Below are the code and all the weights of a small trained network. Each question names an input and a target symbol and asks about switching units off, where a switched-off unit gives its printed mean instead of its output.

import numpy as np


def w(rows, s, z=0):
    codes = np.array(rows[::2]) - 128.0
    scale = np.full(codes.shape[1], s)
    scale[-1] = z or s
    return codes * scale


def f(y):
    return y / 2 * (1 + np.tanh(0.7978845608 * (y + 0.044715 * y**3)))


def softmax(a):
    e = np.exp(a - a.max(-1, keepdims=True))
    return e / e.sum(-1, keepdims=True)


def log_softmax(a):
    a = a - a.max(-1, keepdims=True)
    return a - np.log(np.exp(a).sum(-1, keepdims=True))


def net(x, mask):
    ids = ['ΓΘβδελμξπστ'.index(c) for c in x.split()]
    T = len(ids)
    res = E[ids] + P[:T]
    r = res
    for j in range(3):
        rows = slice(2 * j, 2 * j + 2)
        q, k, v = (r @ M[0][rows].T for M in (Q, K, V))
        z = softmax(np.where(np.tri(T) > 0, q @ k.T / 2**0.5, -1e9)) @ v
        o = O[0][rows]
        res = res + np.where(mask[j], z, o[:, -1]) @ o[:, :-1]
    y = f(res @ A[0][:, :-1].T + A[0][:, -1])
    res = res + np.where(mask[3:11], y, B[0][:, -1]) @ B[0][:, :-1]
    return log_softmax(res[-1] @ U[:, :-1].T + U[:, -1])


Q, K, V, O, A, B = {}, {}, {}, {}, {}, {}
E = w([
[103,244,79],'Γ',
[101,121,134],'Θ',
[74,68,180],'β',
[143,107,95],'δ',
[103,125,132],'ε',
[118,35,139],'λ',
[75,255,116],'μ',
[92,175,121],'ξ',
[54,175,171],'π',
[95,134,137],'σ',
[89,174,119],'τ',
],0.0092)
P = w([
[163,116,131],'0',
[117,102,68],'1',
[88,159,200],'2',
[72,98,63],'3',
[94,170,220],'4',
[30,74,58],'5',
[143,188,246],'6',
],0.014)
Q[0] = w([
[89,214,81],'h1',
[163,162,52],'h1',
[43,198,255],'h2',
[62,192,230],'h2',
[223,115,36],'h3',
[118,123,137],'h3',
],0.0081)
K[0] = w([
[93,152,49],'h1',
[74,222,119],'h1',
[2,83,66],'h2',
[7,89,56],'h2',
[235,161,216],'h3',
[104,132,141],'h3',
],0.01)
V[0] = w([
[149,137,174],'h1',
[147,120,164],'h1',
[45,108,214],'h2',
[117,252,193],'h2',
[126,116,63],'h3',
[156,140,69],'h3',
],0.013)
O[0] = w([
[134,173,160,89],'h1',
[99,185,147,97],'h1',
[36,148,126,252],'h2',
[124,247,113,35],'h2',
[194,116,118,199],'h3',
[200,149,140,115],'h3',
],0.014,0.0041)
A[0] = w([
[228,158,254,173],'n1',
[118,111,94,129],'n2',
[172,163,59,139],'n3',
[111,168,85,143],'n4',
[81,132,80,63],'n5',
[136,212,254,253],'n6',
[157,110,73,142],'n7',
[131,186,63,231],'n8',
],0.0094,0.005)
B[0] = w([
[247,150,98,209],'n1',
[117,159,111,153],'n2',
[88,129,121,137],'n3',
[160,91,113,171],'n4',
[198,139,148,182],'n5',
[123,183,180,254],'n6',
[119,128,116,134],'n7',
[113,80,87,202],'n8',
],0.012,0.0059)
U = w([
[111,29,53,253],'Γ',
[2,87,129,185],'Θ',
[213,82,114,8],'β',
[143,231,129,78],'δ',
[140,122,157,75],'ε',
[133,137,160,81],'λ',
[151,167,138,82],'μ',
[153,166,148,93],'ξ',
[186,195,106,35],'π',
[37,231,185,78],'σ',
[143,128,154,50],'τ',
],0.0083,0.0043)

Each question gives the input, a string of symbols that net reads in full, and the target symbol t.
The units are the heads (2 rows each of Q, K, V and O) and the neurons (one row each of A and B). Each row of codes is followed by its name. A weight is (code - 128) times the scale printed after its matrix; where a second scale follows, it is the last column's (O, A, B and U).
mask holds one flag per unit, heads first, then neurons. A switched-off unit (its flag False) gives its mean, the last column of its rows in O or B, instead of its output. The means were averaged over made-up inputs and are rounded, as every weight is.
A unit's drop is (log p(t) with every unit on - log p(t) with that unit switched off) / (log p(t) with every unit on - log p(t) with every unit switched off).
The circuit of an input: a set's keep is (log p(t) with only the set's units on - log p(t) with every unit switched off) / (log p(t) with every unit on - log p(t) with every unit switched off). Starting from all 11 units, units are removed one at a time, each time the one whose removal leaves the highest keep (on an exact tie, the one counted first), for as long as the keep stays at least 0.8.
units of the circuit, in order: the units of the circuit, biggest drop first
unit that matters most: the unit with the biggest drop
top k neurons: the k neurons with the biggest drops, biggest first
heads that matter: for each layer, one digit per head in row order, 1 if its drop is at least 0.15 and else 0, layers parted by /
drop of u: that unit's drop, to one decimal
input π β λ δ λ Γ ε, target π: top 2 neurons : (n1 n6)
input ξ δ π β β, target Θ: units of the circuit, in order : (h2 n1)
input β π τ, target σ: unit that matters most : n6
input δ π Γ δ β π σ, target σ: heads that matter : 010
input β μ σ, target δ: units of the circuit, in order : (h2 n1 n6)
input π π Γ δ δ, target β: heads that matter : 011
input π λ Γ, target Γ: heads that matter : 010
input δ π β π π, target σ: units of the circuit, in order : (n6 h2)
input π τ β μ δ π ξ, target σ: units of the circuit, in order : (h2 n6)
input π λ β π ξ, target σ: top 2 neurons : (n6 n1)
input δ π β π ε, target σ: units of the circuit, in order : (n6 h2 h1)
input μ μ π π λ, target σ: units of the circuit, in order : (h2 n6 h1)
input π ξ δ μ, target Γ: units of the circuit, in order : (n6 h1)
input μ τ π β μ, target Θ: heads that matter : 010
input π Θ π μ β μ π, target δ: unit that matters most : n1
input δ ξ σ δ λ Γ ξ, target π: units of the circuit, in order : (n1 h3)
input δ Γ π, target π: heads that matter : 011
input τ β Γ π ε, target σ: units of the circuit, in order : (n6 h2 n1)
input π δ λ, target β: units of the circuit, in order : (h2 n1 h3)
input μ Γ π μ π, target δ: heads that matter : 011
input Θ β π, target Θ: top 2 neurons : (n1 n5)
input π Θ δ λ β, target Γ: top neuron : (n6)
input π β π Γ δ λ β, target Γ: top 2 neurons : (n6 n5)
input τ λ Θ δ π π δ, target σ: drop of n6 : 0.3
input π π Γ π π δ π, target β: drop of h3 : 0.2
